Each row was made from one small tree. The marks that hang from a mark follow it in brackets, in alphabetical order. Every link used is in the known rows. Write each row's tree.
Known rows
lutod(kufe(lotir(mizo)) kure): -1.66 -1.45 -1.65 -4.12 -1.54 +2.29 -0.29 +1.75 +1.51 -1.42 +0.84 +1.07 +1.54 +0.86 -0.81 -0.71 +1.93 +4.03 -1.74 +0.82 +0.15 -1.71
lutod(kufe(mefat(lotir(mizo))) sibe(guvolu(kure))): -1.84 +0.06 +0.32 -0.31 +0.76 +2.10 +1.04 +3.61 -0.45 -1.08 +2.13 -0.11 +0.22 -0.21 +0.06 -1.12 +0.07 +2.65 -1.49 +1.18 -1.95 -2.88
kure(guvolu): +1.18 -0.38 -1.12 -0.65 +4.00 -0.61 -0.34 -0.21 +0.28 +0.56 -1.59 +0.89 -0.12 -0.32 +2.16 +1.71 -0.32 -1.80 -0.29 -1.03 -0.71 +1.48
lotir(mizo(mefat(guvolu(kure(lutod(kufe(sibe))))))): +0.94 +1.66 +0.84 +2.60 -1.26 -2.56 -0.73 -1.18 +0.21 +0.80 +0.22 +0.86 -1.28 -1.06 +0.51 -0.10 -0.06 +1.79 +0.54 -1.60 +1.06 +0.32
mizo(mefat): +1.89 -1.37 +0.04 +1.18 +0.50 -2.11 -1.40 +0.77 +0.29 +1.56 -2.22 -0.70 -0.44 -0.20 -0.19 +0.70 -0.50 -2.63 -0.50 -1.10 +0.53 -0.02
mizo(mefat(lotir)): +1.15 -1.49 +1.52 +2.25 +0.75 -2.60 -1.05 +1.65 -0.59 +0.87 -1.56 -0.43 -1.40 +1.28 -0.74 -0.95 -0.24 -1.57 +0.02 -1.42 +0.35 -1.34
lutod(kure): -0.33 -2.45 -2.07 -3.69 +0.83 +0.43 -0.72 +0.50 -2.25 -0.47 -1.88 +1.11 +1.03 +0.19 -0.16 +1.60 +0.87 +0.10 -0.46 +0.50 +0.29 +0.15
lutod(kufe(mefat)): -0.30 -0.08 -0.62 -2.09 -2.05 +0.65 -0.44 +1.21 +1.25 +0.60 -0.02 +0.38 +1.53 -0.35 -0.22 +0.31 +0.54 -1.15 -1.54 -0.80 -0.35 -1.51
mefat(guvolu(kure) lotir(mizo)): -0.69 +0.76 +3.44 +2.39 +1.17 -3.69 +0.35 +0.36 -3.63 -1.74 -0.24 +2.53 -3.02 +1.20 +1.47 -1.73 +0.45 +2.93 +1.61 -1.82 -0.86 -2.93
mefat(guvolu): +0.25 +0.02 +0.72 +0.57 +1.18 -2.40 -0.49 -1.44 -0.67 -0.02 -1.42 +0.97 -0.54 +0.02 +0.41 +1.54 +0.20 -1.54 +0.32 -2.24 -1.15 -1.80
guvolu(kure(lutod(kufe(lotir(mizo) mefat) sibe))): +1.07 +0.58 -1.02 -0.67 +1.00 -0.12 +0.28 +2.06 -1.94 +0.14 -1.77 +0.26 +0.45 +0.08 +1.70 -0.79 +0.05 +1.40 +0.71 +1.57 -0.63 +1.50
lutod(kufe(lotir) kure(guvolu) sibe): -1.15 -2.27 -2.80 -3.24 +3.23 +4.73 +1.16 +3.70 +2.65 -3.16 +1.48 -1.63 +2.35 +1.16 -0.60 -0.41 +1.12 +4.72 -1.11 +3.63 -2.61 -2.11
guvolu(kure(lutod(kufe(mefat(lotir(mizo))) sibe))): +0.63 +0.75 -0.47 -0.53 +1.18 -0.75 +0.42 +2.36 -3.23 +0.22 -1.64 +0.96 -0.21 +0.28 +1.61 -1.09 +0.04 +1.50 +1.15 +1.16 -0.37 +1.34
sibe(guvolu(kure(lutod(kufe(lotir(mizo)))))): -1.09 +1.51 +0.16 -1.34 +2.76 -1.05 -0.53 +0.06 -1.77 +1.96 -1.03 +2.52 -1.21 -0.47 +2.25 -0.21 +0.40 +0.18 -1.72 -0.41 -0.38 +2.22
lotir(kure(guvolu lutod(kufe(sibe))) mizo): +0.30 +2.53 -1.67 -0.31 -0.63 -0.49 +0.38 -2.28 +0.00 +1.43 +0.89 +3.82 -0.31 -1.62 +0.22 +1.20 -0.41 +2.00 +2.80 -0.14 +2.78 +5.33
mefat(lotir(kure(guvolu lutod) mizo)): -0.29 +0.71 +0.27 +1.03 +0.54 -1.97 +0.29 -0.52 -2.54 +0.58 +0.06 +3.57 -1.75 +1.22 -0.06 -0.53 +0.01 +1.24 +2.89 -1.14 +2.11 +2.43
sibe(lutod): +0.38 -0.88 -0.12 -1.58 -1.14 -1.25 -0.75 +0.02 -2.32 +2.92 -1.98 +1.51 -1.72 -0.02 +0.46 +1.57 +0.43 -4.86 -1.86 -3.12 +2.80 +1.22
lotir(kure(guvolu) mizo(mefat)): +1.11 +0.69 -0.60 +1.04 -0.16 -1.55 -0.29 -1.41 +0.00 +0.61 +0.24 +2.72 -1.39 -2.02 +0.60 +1.28 -1.00 +1.20 +2.21 +0.32 +2.55 +4.01
kufe(mefat(guvolu) sibe(lutod)): +0.63 +0.96 +2.30 +3.03 -2.40 -0.58 -0.04 -3.31 +0.34 +0.16 +1.06 -2.44 -0.05 -0.99 -0.70 +1.06 -0.29 -2.93 -0.51 -1.73 -0.26 -1.70
sibe(guvolu lutod(kufe(lotir) kure)): -3.63 +0.26 +0.27 -4.09 +0.61 +1.09 -0.63 -0.11 -0.51 +2.22 +1.26 +1.86 -1.78 +0.43 +0.41 -0.38 +2.04 -1.20 -4.68 -0.35 +1.14 +1.09
mizo(mefat(guvolu(kure(lutod(kufe sibe))) lotir)): +0.40 +0.49 +2.48 +3.20 +2.41 -3.18 -0.23 +1.41 -0.95 -0.20 -0.76 -0.72 -2.00 +1.45 +0.06 -2.30 +0.09 +0.84 +1.21 +0.54 -1.60 -1.45
sibe(lutod(kufe(mefat(lotir)) kure(guvolu))): -2.08 +0.19 +0.05 -3.09 -0.40 +0.63 -0.18 +0.07 -1.02 +0.81 +1.19 +0.87 -1.19 +0.91 +0.73 -0.68 +1.78 -1.09 -2.23 +0.48 +1.32 +1.20
kufe(lutod(kure sibe) mefat(lotir)): -0.75 -1.17 -0.24 +0.80 -3.19 +2.20 +0.78 +0.48 +0.07 -2.25 +1.33 -4.34 +1.34 +1.58 -0.80 -1.50 -0.55 -1.57 +0.07 +1.81 -0.82 -3.08

Which tree is each row?
+0.02 -0.47 -1.32 -1.93 -0.65 +0.73 -0.03 -0.81 +0.75 -0.16 -0.97 -1.32 +0.48 +0.11 +1.26 +0.25 -0.52 -2.60 -0.86 -0.01 +0.23 +0.20 -> kufe(lutod(kure(guvolu)))
+1.04 -1.10 -0.09 -0.17 -3.11 +1.65 +0.40 -0.68 +1.20 -0.58 -0.60 -2.81 +1.48 -0.81 -1.08 +0.42 -1.36 -1.89 -0.57 -1.41 +0.45 -2.31 -> kufe(lutod(kure) sibe)
+1.08 +1.06 +2.67 +4.29 -5.39 +1.68 +1.02 -3.52 +4.83 -2.33 +1.85 -5.50 +1.75 -0.29 -1.74 -1.28 -1.77 -1.80 +1.25 +0.52 -1.42 -3.23 -> kufe(lotir(kure) lutod mefat(guvolu) sibe)
+0.52 -0.14 +0.50 +0.73 -1.52 +1.21 -0.09 -2.22 -0.06 -0.05 +0.97 -2.44 +0.73 -1.00 -0.36 +1.08 -0.11 -2.08 -0.99 +0.07 +0.38 +0.25 -> kufe(mefat sibe(lutod(kure(guvolu))))
-0.02 -1.16 +0.98 -0.11 +1.87 -1.28 +0.45 +1.37 -2.42 -0.31 -1.10 +2.67 -1.29 +1.21 -0.30 -0.35 -0.36 -0.19 +2.05 -0.69 +0.55 +0.19 -> mefat(lotir(kure(guvolu)))
-1.46 -2.08 -2.83 -3.50 -0.43 +4.10 +0.68 +2.99 +0.40 -2.47 +1.50 -1.62 +3.03 +0.12 -1.58 +0.43 +0.92 +2.92 -0.89 +3.47 -1.70 -2.39 -> lutod(kufe(mefat) kure sibe)
-0.11 -0.21 -0.45 +0.25 -2.45 +2.56 -0.05 -2.01 +4.04 -2.05 +1.13 -5.16 +2.00 +1.45 +0.91 -1.71 +0.01 -1.95 -1.26 +2.44 -1.41 -1.00 -> kufe(lotir lutod(kure(guvolu)) mefat)
+1.36 +1.05 -3.04 +0.80 +5.42 -0.15 +0.23 -0.98 -0.02 +1.56 -1.29 -0.32 +0.47 +0.75 +1.51 +1.56 -0.25 -1.57 +1.52 +0.54 -0.69 +4.36 -> kure(guvolu lutod(sibe))
+0.45 -0.34 +2.71 +3.51 +1.36 -3.67 -0.89 +0.11 -0.23 +0.08 -0.74 -0.58 -2.06 +1.46 -0.54 -1.21 +0.04 -0.87 +0.59 -1.28 -0.86 -2.31 -> mizo(mefat(guvolu lotir))
-0.26 +0.00 +0.68 -1.79 +0.31 +0.80 +0.18 +2.11 +0.61 +0.74 -0.31 +1.30 +0.52 -1.43 -0.15 +0.26 -0.20 +0.60 -2.05 -1.76 -0.81 -1.98 -> lutod(kufe(sibe(guvolu(kure))))
+0.60 +0.64 +0.36 +1.52 -2.37 -2.50 -0.46 -1.80 -0.81 +0.44 +0.14 +2.79 -1.51 -1.83 -0.73 +1.22 -0.75 +1.19 +2.53 -0.52 +2.56 +2.01 -> lotir(kure mizo(mefat(guvolu)))
+1.04 +0.45 -2.58 -0.82 +2.97 -0.10 +0.60 -0.78 -1.42 +1.11 -1.55 +1.92 +0.34 -0.51 +0.07 +2.00 -0.94 -1.10 +3.26 +1.61 +0.84 +5.29 -> lotir(kure(guvolu lutod(sibe)))
-2.77 -1.78 -2.50 -4.36 +2.29 +3.72 +0.66 +3.31 -0.15 -1.26 +1.39 +0.42 +1.58 -0.18 -1.18 +0.70 +0.98 +3.24 -2.24 +2.32 -1.63 -1.91 -> lutod(kufe kure sibe(guvolu))
-0.05 +1.06 +2.63 +3.10 -2.47 +1.26 -0.01 -2.08 +1.24 -0.06 +2.27 -2.36 -0.58 -0.86 +0.47 -0.82 -0.07 +0.23 -2.44 -0.67 +0.22 -0.75 -> kufe(lotir(mizo) mefat sibe(guvolu(kure) lutod))
-0.72 +1.73 +2.90 +3.83 -4.99 +0.86 +0.81 -2.73 +1.36 -0.36 +3.00 -2.46 -0.16 -0.90 -1.12 -1.28 -1.89 -1.75 -0.07 -1.34 +0.60 -2.04 -> kufe(lutod mefat(lotir(kure mizo)) sibe(guvolu))
+2.19 -2.12 +0.64 +1.08 -1.16 +1.59 +0.52 +0.54 +1.77 -0.93 -1.20 -1.00 +1.59 -0.38 -2.45 +0.83 -1.15 +0.35 +1.05 -0.98 +0.06 -1.71 -> kufe(lotir(kure) sibe)
+0.08 +0.82 +1.37 -0.03 -1.48 +0.46 +0.30 +0.46 +1.42 -0.80 +0.65 -0.72 +1.28 -1.15 -0.30 -0.21 -0.05 +0.74 -0.70 -0.50 -1.82 -2.97 -> lutod(kufe(mefat(guvolu(kure)) sibe))
-1.48 -0.49 +0.32 -1.56 -1.61 +2.80 +0.23 -0.17 +3.02 -2.91 +2.24 -2.17 +2.60 +0.52 -1.71 -1.13 +1.49 +3.64 -1.22 +2.16 -2.36 -3.54 -> lutod(kufe(lotir mefat(guvolu) sibe) kure)
+0.22 +2.51 -2.16 -1.15 +3.92 -0.82 -0.30 -1.39 +1.16 +2.51 -0.74 +1.47 +0.24 +0.71 +1.92 +0.39 +0.68 -1.24 +0.39 -0.19 -0.25 +4.68 -> kure(guvolu lutod(kufe))
+1.01 -0.64 +1.09 +1.99 +0.53 -2.82 -0.82 +0.73 -1.24 +1.42 -1.62 +0.50 -1.47 +1.15 -1.20 -0.96 -0.38 -1.46 +1.68 -0.23 +1.18 +1.19 -> mizo(mefat(lotir(kure(lutod))))
+1.23 +1.67 -1.94 +2.03 +0.78 -1.23 +0.03 -1.91 -0.25 +1.27 +0.48 +1.83 -0.98 -1.26 +0.14 +1.17 -0.98 +1.40 +3.49 +1.45 +2.57 +6.03 -> lotir(kure(guvolu lutod(sibe)) mizo(mefat))
